Each row has a class, written after it.
[  3  -1   7 -11 -46   7  -4  42 -33 -13  -1   6  13  38 -11  13  34  12
  38  27 -11  11 -11  -8 -17   2 -35 -15  -4 -22   5  -5]
J91
[-20 -10  23 -11 -49  16  -5 -13   4   6  13  17   1  22 -30  -4  41 -15
   3   7   5  48 -29 -16 -49  20 -55 -22   2 -15 -10  -8]
J695
[  4 -21  30  20  38   3   0 -21  -1  -3   3  44 -40  -7  10  14  13  18
  -6 -75 -30  -7 -22  19   6 -17 -26   0  64 -16 -43  37]
J841
[  0   2  19 -20 -37  22 -16   3   1 -13  23  10   9  38  -2  -2  27   0
  24  22   3  12 -14  -9 -12   5 -39 -14 -27  -8  -7   3]
J616
[ 11   8  34 -17  -9  -8  -8 -18   1   7  10  24   9  51  10  28   9 -12
 -30 -11  -4  -5 -31 -10 -43   6 -47   4  -1 -28  -8  12]
J695
[ -3  -6  10 -13  19  36  15 -60  21 -13 -14  11  32 -15  -3  -9  -3  16
 -10  -2 -27 -16   2   4  23 -21  15   9  38  10  37  -9]
J841
[  4  20  10  40  34  21  26 -52   9 -50 -33 -17 -15 -25  15  18  19 -27
  -8  27  49 -20   5 -61   7 -14  24  14 -47   6   5  -3]
J695
[ -8   5  -8 -13 -57  17  -3  11  -1  -4  12  17   9  27  -4  -6  25 -15
  24  41  -9  11  -5  -8 -19  24 -35 -17 -20 -15 -12   9]
J616
[  8  23   7  21  65 -32 -30 -38  -8   2   2  15 -51  -8  46  17 -46 -10
 -16  36  32  31 -23 -46 -10   2  13  20 -44  29 -32  67]
J450
[  9  19 -11  32  57   2 -13   0 -47 -19 -21   7 -41  10  33  26  -5 -14
 -12  -2  44  14  -7 -16 -18  17 -56  -5 -73  -3 -58  64]
J695
[ 21 -22   1  17  34 -50   9  14 -50 -36 -22  24 -23  -4  55  52 -15  11
 -20  30  34  14   5 -36  -3   8 -33  31 -37  -4   4   8]
J450
[ 21   2   4 -15  10   0 -24  -3 -13  13  16  14 -10  12  -1  19  11 -12
 -27  16  26 -21  -3   6 -28  -3  -4 -60  -9 -31  -4  22]
J91
[-27  -2  15 -11 -42  27  -1  10  30  -7  -1   6   8  25 -30   1  25 -14
  -1  26 -14 -11 -15 -14 -25   7 -25 -15 -10  -6   9 -11]
J932
[-24 -30  12 -11   7  20   8 -10  20 -18 -25  23 -30 -23 -52 -26   9  22
   2 -72 -17  -4  16  39  40 -38  21  14  30  10  17  52]
J91
[ 28 -20  -7   3  46 -37 -14 -36  -2  -1 -11 -17 -60 -43  31   8 -38 -10
 -20 -12  14  42 -12 -12   7   6 -18  24 -25  23  -6  56]
J570
[ 30  -9   8  -1 -27  -9 -27   7   5   8  21  -1 -22   1  10  10  14   4
  -1 -18  -5  49  -1   0  -4 -10 -24 -11  -8  -4  23   5]
J831
[ -3   2  19 -11 -33  25 -15  -1  -7 -14  -4  16  14  36 -30 -12  22  -9
  24  32  20  10 -20  -6 -22  12 -31  -9 -39  -3   3  17]
J932
[-16   8   0 -18 -11  -2   1  -1  -7 -13   2  -4   2  10  -1   3   1   1
  18  34   3  -6  -1 -11  -5  19 -11  11 -12  -4   3  21]
J570
[  3 -26  24   9  51   1 -13 -17  20 -19   3 -17 -12 -25  -2 -18 -51 -13
  21  -9  64  21 -33   0  33  -1  12  36 -34  75 -18  16]
J757
[ 17  -9   8 -18 -36 -17  -4   6 -32   5  17  20   2  29 -19  13  34 -12
  32  18  43  26 -13   1 -30   6 -14   1  -2 -14  11   5]
J180
[ 40 -27   2   6 -18 -11   3   0 -20  29 -46  24  -7  16 -13   9  22   7
  12   8 -24  63  -3   3 -75 -13 -12  14  -6 -20  40 -17]
J450
[-10 -18  11 -10 -34  22   5  -7  -1 -14   8  21   5  17 -30  14  25 -15
  26  15   0 -13  -1  -6 -13  -1 -20  -2  -1  -5   6 -14]
J180
[ 31 -32  -2  22 -43   4 -23 -17 -47  -9   8  15 -31   4   2  35  29   5
 -42 -30 -41  39   2 -10  12 -10 -68 -18   6 -24  -8  -1]
J841
[ -4   4  16 -12 -37  37 -10   2  -8  -9   6  15  34  43 -27  -2  24   0
  39  33  -4  22  -1   2 -39   6 -20 -13 -30  -6  10  -3]
J831
[-28  13  16 -13  22   2 -18 -30   4  12 -12   7 -52  -7  -8   3  16 -10
 -30 -14  44  38 -66 -13 -34  12 -48 -10  24  11  -7  35]
J695
[ 51 -41  13  56  22  40  28  -2  47  19 -25  48   6 -15  26   9  -2 -20
  12   6  24 -40  22  11  14 -64  51  17 -13   2  36 -81]
J579
[ 30 -18 -13  -5   1 -14 -10  -2  -3   0  16  27 -50 -23  24  27 -21   9
 -14 -28 -11   1  33 -10  36 -11  11  -5  13  19  -7  52]
J450
[  -2    1    2   55   39   43    5 -109   15  -48  -33    1   33  -10
    0   22  -36  -71   -7   27   45  -24   -8  -46  -28   40  -31   42
  -48   16  -19    0]
J570
[ -49   48   26  -16  -20   18   -5  -12   18    7   29  -27   46   44
   23   22    3    2   -3   60   26   54  -20  -43 -114   28  -16  -16
  -32   -4   -7   -2]
J695
[ 24 -20  11  -7 -58  26 -10  -9 -13 -26  13  19   9  26 -23  21  29 -10
  15  13   1 -20  18 -11   9   2 -29  -8 -18 -18  17  -4]
J570
[ 46 -23   8   0  14 -29  -9 -36   2 -15  24  31 -66 -28  51  33   1 -14
 -30  -7  -4 -39   7 -14  68 -22   4   7   2  -9   1  37]
J579
[  5 -17   7 -10 -54 -10 -17   9  20 -19  49 -24  13   5  19  12 -21  -8
 -15 -25 -10  10  24 -14  52   9 -26  10 -24  13   1  11]
J757
[ 70  -2 -18  20  20  47 -18 -28  -9  22 -36  24 -38  12  43  -5  -9 -27
  63  52 -31   4 -18 -19 -19 -24 -42 -10 -71 -11 -13   0]
J616
[ 23 -24 -19  63 -13 -10  11  33 -35  -2 -17  47 -17  28  21  49  -2 -13
  27   9 -13  11   0 -20  14 -13 -33   9  -2 -14 -43 -16]
J579
[ 28  -4  -4   3  47   7  16 -76  18 -23 -31 -11  45 -36  -5 -16 -38 -38
  -8  33  34 -18  11 -32  10  11  12  13 -55  28  26 -21]
J180
[ 25  -4   4  -3  26  -5 -33  38 -36   8  22   0 -37  23  28  34  -7  32
  -2 -20  14  51  -3  36 -24 -10 -16 -32 -16  -3 -40 101]
J570
[ 12 -16  14 -16 -24  12 -17 -18  -4   0  15  22  16  35 -14   7   1   0
  22  21  -9  30 -11   2 -40  10 -34  -2 -23   2   7  15]
J841
[ 30 -21   2   2 -32  24  18 -31  50  -3 -25 -13  -6  -7 -56  -1  15 -62
  -2 -56  -5 -25  -1 -22  -2  -1 -25  21  -6  24  25 -32]
J180
[ 42 -11  12  36   9  -1  24 -49  12 -14 -32  -3  42  -7  14  14 -13 -21
  -1 -35 -17  25   6  -2 -31   0  -1  48  -1  -2  14   6]
J180
[-19  27  -9 -19   4  36  -4  16 -29  36 -12  33 -26  49  43  23   9  14
  36  60 -45  30 -34 -16 -52 -21 -36  17   2  -2 -10   9]
J831
[ 15 -23   1  -4 -36  27  23 -15   4 -30   4  14   5 -33  -4  -3  13   9
 -27 -43 -30 -13  53  -1  73 -29  12 -10   7   0  14  25]
J180
[-51  55   1   4  27  14   2  28  11  22  -7   9   4  35  28  -1   7  38
 -23   9 -39  41 -14 -25 -29 -16 -13 -17  -1  -7 -29  55]
J841
[ 15  -4  25 -25 -29   7  -8  17  -1  -5  18  21  14  33  -6  -4  35   0
  37  35   9  -4  -9 -10   1   3 -17 -19 -12 -18  18  -7]
J450
[ -3 -20   5  36 -26  33  20   6  -3   2   8  63  31  15  34  25  22  33
  13 -15 -43  20  27   6 -13 -21 -15  10  49 -25  -1 -17]
J841
[  3  18  -8  45   9  -7  23  48 -21  -9   3  30 -16 -21  75  21  -2  24
   1  34  24 -39  13   3  41 -20  43   8  19 -23   2   6]
J841
[-12   3   4 -23 -47  11 -13  16 -33  -8   2   0  -7  21 -21   0  41  10
  11  27   1  14  -6   0 -16  17 -40 -18 -11 -27  10  18]
J570
[ 29   3  -2  19  10  45  10 -27 -16  22 -52  11  17  18  -1   5  10  -4
  20  61 -32  23 -20 -38 -51 -23 -14  -9 -17  -7   7 -48]
J570
[  4   4  -1 -15 -51  12  -8   8   0  -2  15  23  31  52   0  12  19  -4
  31  45 -30  15  -7 -15 -33  17 -40 -14 -13 -17  -7  -4]
J616
[-18  -6  19 -14 -48   8  -9  18  -3 -36  17  -1  -1  16 -38  14  38  -2
  19  30  24  -1 -11 -13 -15  31 -22 -15  -5   5   3  18]
J570
[  0  -1  19 -14  32   0   8 -35 -24 -25  -9   6  20  29  13  17   1  -9
  26   1  28  27 -32 -30 -18  17 -49   4  -5  -5 -36  41]
J757
[ -1 -15  -2 -37 -42  29  -4 -10 -24 -14  12   2  36  31 -33  -2  19  -5
  46  39 -22  19   2  -8  -5  14 -47 -14 -26   5   1  -8]
J180
[ 14   3  -6  44  -2  25   2 -38  18 -12  -8  50 -21   7   8  14 -24 -30
 -25 -14 -50 -65  18 -31  55 -19   0  30 -13   7 -27  15]
J841
[  6 -13  16 -19 -46  11 -11  -5   5   1  31   3   8  32 -11  13  18 -14
   8   8   8   9  -7   1 -37  10 -30   3 -15  -5  18 -14]
J841
[ 11   4 -28  31  17  -4  -3  -1 -33  54  -9  33  17   9  41  -2 -37  -2
   1  49 -23  54  -5  -9 -22 -18   5 -10   1 -14 -29 -12]
J91
[ -9   3   4 -29 -40  -3  -1   9 -30 -11   3  21  28  33 -33   1  30   9
  29  26   0  15  -3 -12  -9  12 -33 -16  -3 -17   8   5]
J180
[ 53 -12 -13   3  40 -10 -18   3 -16  31  -7  32 -27  35  38  20 -59 -22
  56  28 -23   8 -44  -9  10 -21 -30   9 -10  15 -40  30]
J91
[  8 -31  25   9 -51  10  -6  11  32  16  22  18 -38  -4   1  -2  33  -6
  -3 -56  22  47 -14  21 -29 -17 -24  -6  23 -14   6   0]
J616
[ -7  -1  23  -7 -69  52  -1  -2  40   4  13  12  26   8  11  -7 -15   9
   4 -11 -52 -40   5  18 -10 -10  -6   8  23 -11  24 -39]
J616
[ 20  37 -17  15  45   2  -8  -9 -92 -10  -4  12  12  17  67  28  -2  26
  33  61  28  -2 -16 -36  20  -1 -21  -5   9 -10 -35 -13]
J932
[-13 -13  23 -16 -56   4  -9  34  -1 -14  16  27  26  31 -19   6  40  21
  14  35   5   8 -15   5 -29  10 -33 -44   8 -33  14 -29]
J616
[-23  13   4  -8 -47  13  -6  12  -6 -21  16   3  12  24 -17  10  23  -6
  10  29  11 -13   5 -15 -12  31 -22   5 -13  -4   0  13]
J570
[ -6 -19  14 -18   6 -28  -2 -27   1 -18  11  14 -65 -40  32   9  17  10
 -30 -53   7  45  -9   6  23  -3 -32   6  34 -16   9  77]
J831
[ 18 -32  17  -5   1 -18   5  19  -1 -24  21 -17 -27 -43  25  -6  -4  20
  -9 -39  -9   3  33  37  34  -9  12  -1 -20  -9   7  18]
J831
[ 14 -23  11 -37  36 -39 -10 -29 -16   9 -10  23 -48  -8  26   1  -8  45
  -9 -35 -72  29 -10   0  43 -36 -38   8  22 -17   3  40]
J579
[-12 -12   1 -12 -37  10   1  12  -3  13 -12  34  -2  18 -27   9  23  14
   7  25 -39 -23   1   0 -12  -9 -17 -23  33 -37  19 -24]
J570
[ 57 -41 -32  65  23  -1  18 -11   7  -2 -26   9   6 -14  55  38 -55 -49
  58  74   9   2  20 -24  -5  -6  11  36 -57   9   9 -56]
J450
[ 59 -44  18  42 -54   6 -23  27 -16  14  49  29 -20  14  44  44   7  -5
 -31  -7 -16  41   3  11  -3 -26 -10 -16   1  -6 -31  -1]
J932
[ 33  -1  16   1  19  -2 -17 -32  21  19  12  14 -19  17  -2  11   3 -36
  14  -1  10   8 -42 -23  -7 -12 -17   3   2  16 -12   5]
J180
[ -9  -9  25   8   8  15 -17 -13  -8   8   3  44 -38  -1 -18  -5  28   1
 -63 -12  34  20 -28  18  12 -25   0 -19   5   2 -11  34]
J695
[-18   3   3 -23 -43  -3   7  11 -19  -6   5   7   8  12 -20  -5  40   7
  15  26 -16  22  -1  -6 -11   9 -17 -19   2 -23   5  16]
J180
[ -8  22  30 -15  -7  18  -6  17   0  48   5  30 -29  44  24 -10  21   8
  22 -37 -12  40 -45  -8 -46 -13 -55   3  13 -15 -36  24]
J579
[-44  25 -12 -11   8 -21  -1  35 -12  41  -9  52 -37  12  39  35 -10  42
 -29   2 -35  -1 -32  -2 -29 -10 -12 -10  97 -19 -18  32]
J932
[ -4   5   0 -32 -10  -1 -15   8  -2 -15  12   0   2  24  -8   4   6  -2
  24  26 -19   2 -14  -1   2  17 -26 -13 -10   2  -6  57]
J91
